Each row has a name. Each question is about the rows just above it.

Z961: [206 108 141 168 130 106]
Z496: [159 101 157 110 158 112]
Z92: [126 156 143 169 115 143]
Z345: [206 108 141 120 130 117]
Z315: [114 205 124 143 114 134]
Z401: [134  88 155 102 126 119]
Z755: [153 112 156 102 155 131]
Z773: [206 108 141 168 130 117]
Z980: [109 156  95 167 138 112]
Z263: [146 189 146 189 146 146]
Z812: [114 120 122 172 196 140]
The row with [153 112 156 102 155 131] is
Z755
The row with [109 156  95 167 138 112] is
Z980
Repeated in Z315:
[114]

Z401: [106 124 111 121 102 124 170]
Z980: [ 67 202 163 188  93  69 143]
Z446: [102 100 188 188  93  69 143]
Z345: [ 93  93 163  93  93  93 143]
Z812: [ 67 100 163 188  93  69 109]
The value that Z446 holds more than once:
[188]
The value that Z401 holds more than once:
[124]
Where do [ 67 100 163 188  93  69 109] appear?
Z812
Repeated in Z345:
[93]
Where do [ 93  93 163  93  93  93 143] appear?
Z345
Whose row is [106 124 111 121 102 124 170]?
Z401

Z401: [136 156 183 181 111 189  57 139]
Z773: [145  83  87 128 140  91 194 171]
Z345: [160 175 160 134 133 148 140 160]
Z315: [113  50 130 158 149 130 130 130]
Z263: [198 175 160  82  82 148  82  82]
Repeated in Z315:
[130]
The value that Z345 holds more than once:
[160]
Repeated in Z263:
[82]
Whose row is [113  50 130 158 149 130 130 130]?
Z315
Whose row is [160 175 160 134 133 148 140 160]?
Z345

Z961: [134 126 139 128 130 115 132 142 133 139 149 116 138 138 130 135 116 125
 142 113 131 121 131 117 138 133 117 114 122 122 117 137 130 134 129 139
 124 116 116 123 138 130 113]
Z263: [132 120 144 127 120  97 134 133 133 128 149 129 131 103 129 129 118 128
 106 107 138 138 138 119 123 125 135 122 117 118 115 123 153 117 136 131
 121 104 152 108 146 112 110]
Z446: [156 107 156 124 132  73 144 157 156 150 173 134 140 113 139 156 156 129
 108  93 143 136 138 108 143 131 127 108 106 108 109 138 151 115 135 145
 124  96 171  98 160 112 102]
Z755: [159 112 163 120 145  68 152 182 142 180 213 140 144 147 142 147  87 119
 138  54 154 115 130  87 155 133  92  93 100 105  99 170 155 128 125 163
 129 101 181 100 164 114  98]
Z345: [164 164 143 120 101  66 135 139 141 127 164 128 129  69 130 127 108 136
  80  97 145 147 151 111 123 130 155 119 104 108 107 119 169 164 152 130
 110  79 158  88 154  95  92]
Z980: [116 139 121 128 100 126 116  98 124  94  95 116 111  73 120 106 149 134
  88 156 131 145 146 145 102 125 176 156 132 130 136  93 141 107 151 114
 112 119 113 120 112 111 114]
Whose row is [132 120 144 127 120  97 134 133 133 128 149 129 131 103 129 129 118 128
 106 107 138 138 138 119 123 125 135 122 117 118 115 123 153 117 136 131
 121 104 152 108 146 112 110]?
Z263
Whose row is [164 164 143 120 101  66 135 139 141 127 164 128 129  69 130 127 108 136
  80  97 145 147 151 111 123 130 155 119 104 108 107 119 169 164 152 130
 110  79 158  88 154  95  92]?
Z345

Z812: [ 89  47 150 144  86 208 193 139  93 126]
Z263: [155 138 138 138 159  72  87 136 156 138]
Z446: [116 116 116 125 116  87  96 116 116 136]
Z980: [159 187 109 187 159  71  85 187 157 137]
The value that Z446 holds more than once:
[116]
The value that Z263 holds more than once:
[138]
Whose row is [159 187 109 187 159  71  85 187 157 137]?
Z980
Whose row is [ 89  47 150 144  86 208 193 139  93 126]?
Z812

Z263: [130  93 116 119 116 141 149  86 121 145 166 168 109 104 123  96 117]
Z345: [146 135 140 134 104 132  92 137 130 142 162 174 139 114 140 106 125]
Z446: [146 137 140 134 104 142  92 137 142 142 142 174 137 139 137 142 128]
Z315: [143 111  96 142 164 136 164  94 117 142 135 126 143 141 150 115 109]
Z401: [158 180  80 162 177  80 133 174 103 140 114  99 185 197  88  97 151]
Z496: [175 180 175  99 177  85 133  99 103 140 114  99 185 175 167 175 117]
Repeated in Z401:
[80]
The value that Z345 holds more than once:
[140]
Which value appears more than once in Z263?
[116]
Where do [146 137 140 134 104 142  92 137 142 142 142 174 137 139 137 142 128] appear?
Z446
Which row holds [146 135 140 134 104 132  92 137 130 142 162 174 139 114 140 106 125]?
Z345
Whose row is [158 180  80 162 177  80 133 174 103 140 114  99 185 197  88  97 151]?
Z401

Z812: [ 74  80  77  80  77 152 149 152  80]
Z961: [153 127 143 144 156 136  76  65 173]
Z755: [134 127 148 133 121 144 156 133 160]
Z345: [153 127 143 127 156 136 127 127 102]
The value that Z345 holds more than once:
[127]
Repeated in Z755:
[133]
Where do [ 74  80  77  80  77 152 149 152  80] appear?
Z812
Whose row is [153 127 143 144 156 136  76  65 173]?
Z961

Z92: [190 161 139  88 134 119 111 179]
Z315: [ 83 128 102 139 150 170 159  76]
Z961: [ 83 128 102 139 150 170 159 114]
Z773: [190 161 139 190 134 190 111 144]
Z496: [147 117 154 145 122  82 101 111]
Z401: [118 146 182  97 139 166  74 150]
The value that Z773 holds more than once:
[190]
Whose row is [118 146 182  97 139 166  74 150]?
Z401

Z446: [156 125 101 131 114 101]
Z92: [ 84 143 123 123 114 113]
Z773: [104  83 136 133 100 131]
Z980: [117 136 136 136 136 151]
Z812: [119 156 141 130  98 130]
Repeated in Z92:
[123]
Repeated in Z812:
[130]
Which value appears more than once in Z980?
[136]
The value that Z446 holds more than once:
[101]
[119 156 141 130  98 130] is in which row?
Z812
Which row holds [ 84 143 123 123 114 113]?
Z92

Z980: [156 105 117  91 130 199 149]
Z92: [140 145 147 106 145  97 145]
Z401: [126 121 136 100 126 114 125]
Z812: [ 97 142 119  97  97  97 116]
Z263: [126 121 136 100 126 114 126]
Z755: [102 121 169 115 130 114 181]
Z345: [134 117 168 134 139 111 168]
Which value appears more than once in Z263?
[126]
The value that Z401 holds more than once:
[126]
Repeated in Z812:
[97]
Repeated in Z92:
[145]
Which row holds [126 121 136 100 126 114 125]?
Z401

Z755: [117 196  95 117]
Z345: [177 153 140 121]
Z773: [101 181  59 164]
Z961: [ 91 173 193 175]
Z315: [178 161 118  91]
Z980: [ 96 118 167  59]
Z92: [97 97 97 97]
Z263: [102 179  83 179]
Z496: [132 132 132  52]
Which value appears more than once in Z92?
[97]
Repeated in Z263:
[179]
The row with [101 181  59 164] is
Z773
The value that Z496 holds more than once:
[132]
[ 91 173 193 175] is in which row?
Z961
Repeated in Z755:
[117]

Z92: [148 126 135 118 113 121 112 132 162 146 120  98 126 128 126 129 122 102
 126 140 147]
Z263: [148 133 129 118 113 112 112 132 185 146 120  97  85 125 128 128 122  98
 116 141 154]
Z773: [119 133 146 114 119 119 112 132 178 153 119  78  68 119 119 129 122 119
 119 140 151]
Z315: [148 133 135 118 113 121 112 132 170 146 120  97  85 128 126 129 122  98
 119 140 151]
Z812: [163 133 150 111 110 121 110 133 184 157 117  70  60 128 120 129 122  74
 119 140 155]
Z496: [149 133 138 118 113 121 112 132 168 146 120  94  85 128 126 129 122  98
 119 140 151]
Z401: [137 133 138 118 113 121 125 132 151 146 120 103  85 128 126 131 122  98
 119 138 152]
Z961: [142 133 131 118 113 121 122 132 164 122 120 109  99 128 126 129 122 107
 119 140 122]
Z980: [134 133 133 119 114 121 122 132 122 141 120 116 105 128 126 129 122 109
 119 139 149]
Z755: [148 133 135 118 113 121 112 132 162 146 120  98  94 128 126 129 122  98
 119 140 147]
Z446: [148 133 133 118 113 120 112 132 179 146 120  97  85 128 126 129 122  98
 119 140 151]
Repeated in Z773:
[119]
The value that Z92 holds more than once:
[126]
Repeated in Z401:
[138]
Repeated in Z961:
[122]
The value that Z755 holds more than once:
[98]
Whose row is [148 133 135 118 113 121 112 132 170 146 120  97  85 128 126 129 122  98
 119 140 151]?
Z315

Z755: [ 85  49 104 168 176]
Z812: [127 128 128 129 128]
Z92: [134 134 134 134 138]
Z263: [ 71 172  75 119 159]
Z401: [128 128 128 127 127]
Z315: [141 141 141 167 141]
Z496: [ 77  81 167 192 176]
Which value appears more than once in Z315?
[141]
Repeated in Z92:
[134]
The value that Z812 holds more than once:
[128]

